The node runs from 0 to 220 with no wrapping.
Steps: § is -4; + is -8; * is -7; & is -2; $ is -1; @ is +1.

In the rows, 507 means zero.

Trace:
Each answer is a row, close to the row of the node it stands for.
new walk
[  56  785  413  504  353  615]
& [  49  748  395  491  315  615]
§ [  51  668  380  458  250  613]
* [  87  495  379  407  173  612]
+ [ 187  291  410  366  134  610]
+ [ 340  128  468  345  160  593]
§ [ 429   71  505  345  200  578]
+ [ 610    3  565  367  306  540]
@ [ 587    8  553  363  289  545]
* [ 745   15  592  398  404  503]
$ [ 764   23  598  404  419  491]
§ [ 838   53  596  430  481  462]
+ [ 942  175  569  489  601  395]
§ [ 978  243  544  512  644  364]
@ [ 965  226  548  503  635  375]
@ [ 960  209  556  500  620  380]
& [ 973  246  540  512  641  364]
+ [ 998  394  457  558  690  307]
@ [ 997  376  472  550  688  314]
& [ 993  413  448  557  690  304]
§ [ 980  481  397  575  691  281]
& [ 970  510  374  579  692  267]
$ [ 967  530  363  580  686  263]
& [ 952  550  333  585  679  258]
* [ 891  621  244  588  633  234]
§ [ 855  648  201  582  596  228]
* [ 790  659  136  564  520  223]
+ [ 732  630   87  536  436  228]
§ [ 707  601   72  521  390  232]
* [ 679  537   62  494  336  246]
* [ 669  457   73  470  292  257]
new walk
[ 282  873  733  613  743  659]
+ [ 199  925  620  605  653  635]
* [ 130  913  524  574  545  623]
* [  73  848  445  536  423  614]
@ [  76  860  457  537  439  615]
* [  49  747  396  489  317  616]
& [  51  709  384  475  286  613]
& [  52  665  377  460  254  612]
$ [  52  641  376  450  242  614]
§ [  75  548  373  417  194  614]
& [  85  496  374  407  173  613]
+ [ 188  294  413  368  136  609]
+ [ 338  128  472  343  163  594]
@ [ 317  144  462  343  157  595]
+ [ 495   33  530  346  233  565]
§ [ 588    8  557  362  290  545]
$ [ 614    8  565  367  306  539]
+ [ 776   25  592  413  434  484]
& [ 818   43  595  421  470  468]
§ [ 884   94  593  452  532  438]
+ [ 971  226  549  503  632  373]
@ [ 959  205  558  501  621  379]
@ [ 952  191  565  494  610  393]
@ [ 943  171  571  486  600  400]
+ [ 991  319  506  536  671  334]
$ [ 999  339  493  539  677  328]
& [ 992  374  473  551  690  319]
* [ 978  493  384  571  692  276]
* [ 927  593  297  588  660  245]
* [ 864  645  214  586  602  230]
* [ 801  659  145  565  530  221]
new walk
[  71  546  368  420  192  614]
$ [  80  516  375  415  180  612]
@ [  69  543  372  419  190  610]
§ [ 108  447  378  394  156  611]
$ [ 118  419  386  387  148  610]
$ [ 128  395  386  380  146  614]
§ [ 187  296  408  362  133  609]
* [ 317  146  461  345  154  597]
+ [ 497   37  529  353  233  568]
* [ 655    3  575  374  337  525]
§ [ 742   16  590  396  401  499]
@ [ 720   11  588  391  387  505]
@ [ 699    6  579  386  371  516]
$ [ 725   13  586  394  387  507]
$ [ 736   14  590  398  400  502]
§ [ 820   45  595  420  472  472]
& [ 853   70  595  436  499  454]
$ [ 867   81  596  444  518  447]
@ [ 853   69  593  438  501  457]
§ [ 909  125  587  467  558  422]
* [ 978  242  542  514  643  369]
§ [ 993  322  505  533  674  337]
@ [ 991  299  509  530  668  345]
@ [ 986  282  523  524  661  354]
@ [ 981  265  536  521  652  359]
§ [ 993  343  494  542  680  331]
§ [ 992  410  453  561  691  303]
§ [ 981  483  397  573  696  282]
@ [ 988  464  413  571  695  283]
§ [ 966  531  360  586  687  263]
* [ 913  608  271  590  645  236]
new walk
[ 210  404  883  463  520  798]
$ [ 217  401  892  467  530  796]
& [ 232  404  900  468  545  795]
& [ 245  401  911  473  558  796]
* [ 294  424  939  496  615  783]
§ [ 321  451  948  506  654  775]
@ [ 315  440  946  507  642  780]
* [ 353  495  953  529  701  762]
$ [ 359  506  952  533  709  759]
& [ 364  529  953  545  724  756]
& [ 370  552  945  552  739  750]
@ [ 366  539  947  549  735  752]
* [ 374  628  921  574  775  725]
§ [ 370  686  892  589  785  709]
& [ 363  713  879  594  789  705]
$ [ 356  728  872  601  786  698]
§ [ 340  785  830  610  783  686]
+ [ 282  878  733  615  745  656]
@ [ 289  866  748  619  751  661]
* [ 222  917  650  609  680  641]
+ [ 140  917  540  578  561  622]
& [ 119  911  512  566  530  620]
$ [ 113  901  498  565  511  619]
§ [  82  860  455  540  441  614]
& [  70  834  436  525  404  611]
& [  60  803  419  510  369  610]
@ [  61  819  426  520  385  613]
* [  48  685  384  465  267  611]
* [  81  519  374  415  176  615]
* [ 159  341  397  375  137  612]
& [ 190  296  410  367  133  610]
new walk
[ 767  656  119  559  484  221]
& [ 753  646  101  550  464  223]
& [ 738  634   91  542  445  224]
+ [ 691  574   66  511  366  237]
+ [ 674  494   68  480  309  251]
§ [ 670  452   73  467  287  261]
* [ 685  380  104  450  272  272]
@ [ 682  391   95  448  269  270]
@ [ 679  398   94  452  274  272]
$ [ 683  390   98  450  275  272]
§ [ 697  353  114  439  270  279]
$ [ 701  343  119  441  270  279]
@ [ 694  349  117  443  269  279]
$ [ 700  341  119  441  267  280]
@ [ 696  352  114  444  269  278]
@ [ 691  359  109  444  267  278]
& [ 701  337  123  447  270  281]
@ [ 693  352  118  444  267  280]
@ [ 690  362  112  445  269  274]
$ [ 697  353  118  438  272  279]
$ [ 702  344  123  443  267  279]
@ [ 696  352  113  439  270  277]
$ [ 701  340  118  439  271  279]
@ [ 700  351  113  441  268  276]
@ [ 693  357  109  443  268  279]
$ [ 696  353  117  443  268  276]
@ [ 690  361  112  444  270  277]
@ [ 688  371  105  446  270  276]
& [ 695  351  116  443  268  278]
$ [ 697  344  120  442  271  282]
@ [ 699  353  117  442  270  281]
new walk
[  67  566  371  428  206  614]
& [  82  520  372  414  184  613]
* [ 157  344  397  375  136  609]
§ [ 224  247  419  360  133  608]
@ [ 204  270  417  359  132  607]
@ [ 188  295  411  365  131  609]
+ [ 343  126  467  344  160  592]
* [ 496   36  528  346  231  564]
$ [ 520   26  535  350  246  561]
& [ 566   15  548  361  273  552]
§ [ 653    3  577  376  337  531]
+ [ 815   48  595  424  470  469]
$ [ 836   60  596  431  483  463]
@ [ 819   47  598  422  470  470]
§ [ 883   91  594  449  532  439]
& [ 909  121  584  471  560  424]
@ [ 894  107  589  459  547  429]
§ [ 945  172  570  487  598  401]
§ [ 973  245  543  513  639  365]
@ [ 965  226  549  504  632  376]
* [ 996  355  485  545  681  322]
$ [ 997  375  472  550  688  321]
@ [ 993  355  483  545  683  327]
$ [ 995  375  471  549  686  317]
& [ 991  415  448  561  695  301]
@ [ 996  390  461  553  687  307]
@ [ 995  379  469  554  686  318]
* [ 977  497  385  575  693  277]
& [ 965  526  360  582  685  265]
@ [ 969  514  374  579  692  271]
+ [ 909  607  270  586  647  238]
new walk
[ 678  409   85  456  277  269]
§ [ 686  371  108  448  268  276]
& [ 696  350  114  440  271  281]
@ [ 693  361  108  442  270  278]
$ [ 694  351  115  445  266  279]
$ [ 697  344  121  444  269  281]
@ [ 694  349  113  440  267  280]
$ [ 704  340  121  441  266  279]
@ [ 697  349  115  444  268  278]
@ [ 691  359  113  445  271  277]
@ [ 687  372  107  448  271  271]
& [ 695  353  115  443  272  280]
$ [ 700  340  122  440  269  278]
@ [ 696  354  118  443  268  278]
@ [ 691  362  115  445  270  277]
$ [ 696  352  115  443  273  277]
$ [ 700  342  114  443  268  281]
@ [ 695  352  112  442  271  280]
@ [ 691  358  110  446  267  278]
$ [ 696  352  118  440  269  280]
$ [ 701  342  123  439  267  281]
@ [ 693  351  114  443  269  280]
$ [ 699  341  122  443  268  279]
@ [ 699  351  115  444  271  278]
$ [ 697  342  117  442  271  280]
@ [ 692  352  115  444  269  280]
$ [ 701  340  122  442  268  279]
@ [ 697  349  113  441  272  279]
@ [ 692  363  109  449  270  274]
$ [ 696  348  113  443  271  278]
@ [ 689  361  113  444  268  280]
new walk
[ 951  186  563  496  612  389]
$ [ 959  206  559  501  619  380]
$ [ 968  224  552  508  631  378]
& [ 977  263  535  523  654  358]
& [ 986  300  512  529  666  346]
§ [ 995  379  472  553  685  312]
@ [ 996  357  482  547  685  322]
$ [ 999  376  471  551  688  316]
@ [ 996  356  484  546  683  322]
* [ 978  479  401  574  695  276]
+ [ 925  589  296  590  661  242]
& [ 911  608  268  588  649  239]
§ [ 877  643  225  586  612  228]
$ [ 863  645  209  584  606  228]
& [ 846  651  188  580  581  223]
§ [ 809  658  151  573  538  220]
+ [ 745  635   96  543  454  227]
§ [ 718  616   78  528  415  227]
& [ 702  599   73  521  392  230]
@ [ 714  608   72  528  406  229]
& [ 700  595   69  518  387  230]
§ [ 681  558   62  501  351  242]
& [ 681  536   64  497  334  244]
& [ 674  518   63  486  323  244]
+ [ 673  431   83  461  283  263]
§ [ 681  391   95  452  274  276]
§ [ 697  348  116  442  273  277]
$ [ 700  343  121  440  271  281]
@ [ 699  351  115  444  269  281]
@ [ 694  361  111  444  268  279]
$ [ 693  351  110  442  272  280]
new walk
[ 236  229  430  356  137  607]
+ [ 404   81  497  342  185  584]
@ [ 383   99  488  340  180  585]
§ [ 471   46  518  348  219  572]
§ [ 562   13  553  359  277  550]
& [ 612    7  563  366  305  543]
+ [ 782   27  595  410  436  485]
+ [ 914  124  585  462  559  419]
* [ 975  244  539  511  637  370]
* [ 997  377  470  550  686  316]
& [ 994  414  448  556  691  305]
§ [ 980  478  398  575  692  278]
& [ 974  510  372  578  689  266]
* [ 922  601  284  589  651  245]
& [ 903  617  261  586  640  237]
* [ 836  656  178  579  573  223]
* [ 775  658  120  561  498  220]
§ [ 743  641   95  545  457  222]
$ [ 737  634   92  543  442  224]
@ [ 744  641   94  545  452  222]
& [ 728  629   87  536  436  229]
$ [ 721  624   84  534  423  226]
+ [ 686  555   60  501  350  237]
* [ 670  488   68  476  304  255]
& [ 672  464   72  471  293  260]
+ [ 686  381  102  450  271  274]
& [ 692  362  112  445  272  278]
@ [ 687  371  105  446  268  275]
$ [ 692  360  109  444  267  279]
$ [ 698  352  114  444  265  281]
@ [ 689  364  110  443  270  277]
new walk
[ 343  479  957  526  686  766]
& [ 354  494  958  531  699  762]
§ [ 371  541  947  548  733  751]
$ [ 368  552  949  548  743  748]
* [ 374  645  915  577  775  721]
& [ 370  670  905  585  782  718]
+ [ 339  785  832  606  783  688]
§ [ 311  830  783  614  768  669]
+ [ 241  906  680  615  705  642]
@ [ 252  901  694  612  715  649]
@ [ 262  889  706  615  724  650]
@ [ 273  887  720  616  736  652]
+ [ 195  928  608  597  637  631]
* [ 118  909  509  569  525  620]
§ [  85  874  467  546  455  616]
* [  51  768  404  497  332  608]
* [  55  615  372  443  226  611]
§ [  80  519  374  411  180  614]
§ [ 122  419  386  388  152  612]
@ [ 104  446  379  393  158  610]
& [ 131  392  389  385  144  613]
$ [ 144  367  392  380  140  613]
+ [ 281  185  445  349  140  600]
@ [ 260  206  437  349  141  604]
& [ 301  165  456  344  147  599]
